Below are the code and all the weights of a small trained network. Each question names an input and a class and asks about switching units off, where a switched-off unit gives its printed mean instead of its output.

import numpy as np


def w(rows, s, z=0):
    codes = np.array(rows[::2]) - 128.0
    scale = np.full(codes.shape[1], s)
    scale[-1] = z or s
    return codes * scale


def norm(h):
    return h / np.sqrt((h * h).mean(-1, keepdims=True) + 1e-5)


def f(y):
    return y / 2 * (1 + np.tanh(0.7978845608 * (y + 0.044715 * y**3)))


def log_softmax(a):
    a = a - a.max(-1, keepdims=True)
    return a - np.log(np.exp(a).sum(-1, keepdims=True))


def net(x, mask):
    res = np.array(x, float).reshape(1, 8) / 4 @ E
    u = 0
    for l in range(2):
        y = f(norm(res) @ A[l][:, :-1].T + A[l][:, -1])
        res = res + np.where(mask[u : u + 5], y, B[l][:, -1]) @ B[l][:, :-1]
        u += 5
    return log_softmax(norm(res)[-1] @ U[:, :-1].T + U[:, -1])


A, B = {}, {}
E = w([
[143,151,29],'x0',
[42,206,89],'x1',
[236,133,82],'x2',
[148,79,1],'x3',
[170,154,106],'x4',
[77,86,214],'x5',
[71,64,215],'x6',
[79,93,188],'x7',
],0.0045)
A[0] = w([
[129,161,82,168],'0.n0',
[172,57,253,3],'0.n1',
[204,74,226,15],'0.n2',
[128,231,180,50],'0.n3',
[159,16,210,11],'0.n4',
],0.013,0.0045)
B[0] = w([
[134,60,233,190],'0.n0',
[64,209,106,254],'0.n1',
[27,109,175,217],'0.n2',
[163,207,167,169],'0.n3',
[50,254,169,232],'0.n4',
],0.0089,0.0052)
A[1] = w([
[204,113,105,18],'1.n0',
[121,174,178,143],'1.n1',
[33,127,167,185],'1.n2',
[133,198,108,253],'1.n3',
[153,247,122,142],'1.n4',
],0.013,0.0021)
B[1] = w([
[195,203,103,155],'1.n0',
[194,93,170,194],'1.n1',
[154,70,2,255],'1.n2',
[171,53,216,181],'1.n3',
[104,28,173,204],'1.n4',
],0.0064,0.0086)
U = w([
[39,200,160,155],'0',
[97,98,44,117],'1',
[153,118,126,254],'2',
[96,154,134,90],'3',
[254,147,59,146],'4',
[205,135,162,39],'5',
[158,129,217,84],'6',
],0.017,0.0079)

Each question gives the input, the list of numbers given to net, and the class t.
The units are the neurons (one row each of A and B). Each row of codes is followed by its name. A weight is (code - 128) times the scale printed after its matrix; where a second scale follows, it is the last column's (A, B and U).
mask holds one flag per neuron, layer by layer. A switched-off neuron (its flag False) gives its mean, the last column of its row in B, instead of its output. The means were averaged over made-up inputs and are rounded, as every weight is.
A unit's drop is (log p(t) with every unit on - log p(t) with that unit switched off) / (log p(t) with every unit on - log p(t) with every unit switched off).
unit that matters most: the unit with the biggest drop
top k neurons: the k neurons with the biggest drops, biggest first
k most important neurons of layer l: the k neurons of layer l with the biggest drops, biggest first
drop of u: that unit's drop, to one decimal
input [1,7,-4,-6,-8,6,7,-2], class 1: top 3 neurons : 1.n2; 0.n4; 0.n0
input [5,-6,-2,2,-8,-7,3,1], class 4: unit that matters most : 0.n2
input [-3,-6,-5,5,0,-3,-2,0], class 4: top 2 neurons : 0.n1; 0.n3
input [-8,6,-2,0,-1,-3,2,-5], class 6: 2 most important neurons of layer 0 : 0.n3; 0.n2
input [-8,-2,5,-8,-2,-7,2,1], class 0: 2 most important neurons of layer 0 : 0.n2; 0.n1
input [2,-5,0,6,-5,2,7,-3], class 0: 2 most important neurons of layer 0 : 0.n4; 0.n1
input [-1,8,-4,0,1,-3,4,4], class 1: top 2 neurons : 1.n2; 0.n4
input [-2,0,0,7,-6,-2,-7,5], class 4: 2 most important neurons of layer 1 : 1.n4; 1.n0
input [3,-4,-7,8,4,-4,2,-3], class 4: top 4 neurons : 0.n2; 0.n4; 0.n1; 1.n4
input [7,-6,-2,-5,6,-3,4,-4], class 4: 3 most important neurons of layer 0 : 0.n4; 0.n3; 0.n0
input [8,2,-4,-5,1,0,-8,2], class 2: top 2 neurons : 1.n4; 0.n4
input [-3,-5,2,7,1,-1,2,-1], class 4: 2 most important neurons of layer 0 : 0.n2; 0.n1
input [-3,4,5,-7,1,-2,-4,2], class 6: top 2 neurons : 1.n2; 1.n4
input [-7,7,-4,-1,-7,6,8,-6], class 1: unit that matters most : 1.n2
input [0,5,-1,-2,4,6,0,3], class 6: top 2 neurons : 0.n3; 0.n2
input [-3,6,-8,2,5,-2,-4,-4], class 6: top 2 neurons : 0.n2; 0.n3
input [4,1,-7,8,6,-3,-3,-3], class 4: top 3 neurons : 0.n4; 0.n2; 0.n1
input [2,-6,2,5,-4,-6,1,8], class 4: top 3 neurons : 0.n1; 0.n2; 1.n4
input [5,5,3,-4,-5,-7,-7,-2], class 5: drop of 0.n2 : 0.2
input [-7,6,1,1,-6,0,-8,-6], class 2: unit that matters most : 1.n4
input [-3,7,1,-6,-5,-7,7,0], class 6: drop of 0.n3 : 0.6
input [-1,4,-8,-5,1,-4,-4,-1], class 6: drop of 0.n3 : 0.2
input [-1,5,-8,5,5,5,3,-4], class 1: drop of 1.n3 : 0.0
input [2,4,-6,-8,5,8,-4,5], class 6: 3 most important neurons of layer 0 : 0.n3; 0.n2; 0.n4
input [-4,-4,6,-7,4,-5,0,8], class 0: top 2 neurons : 0.n2; 0.n1
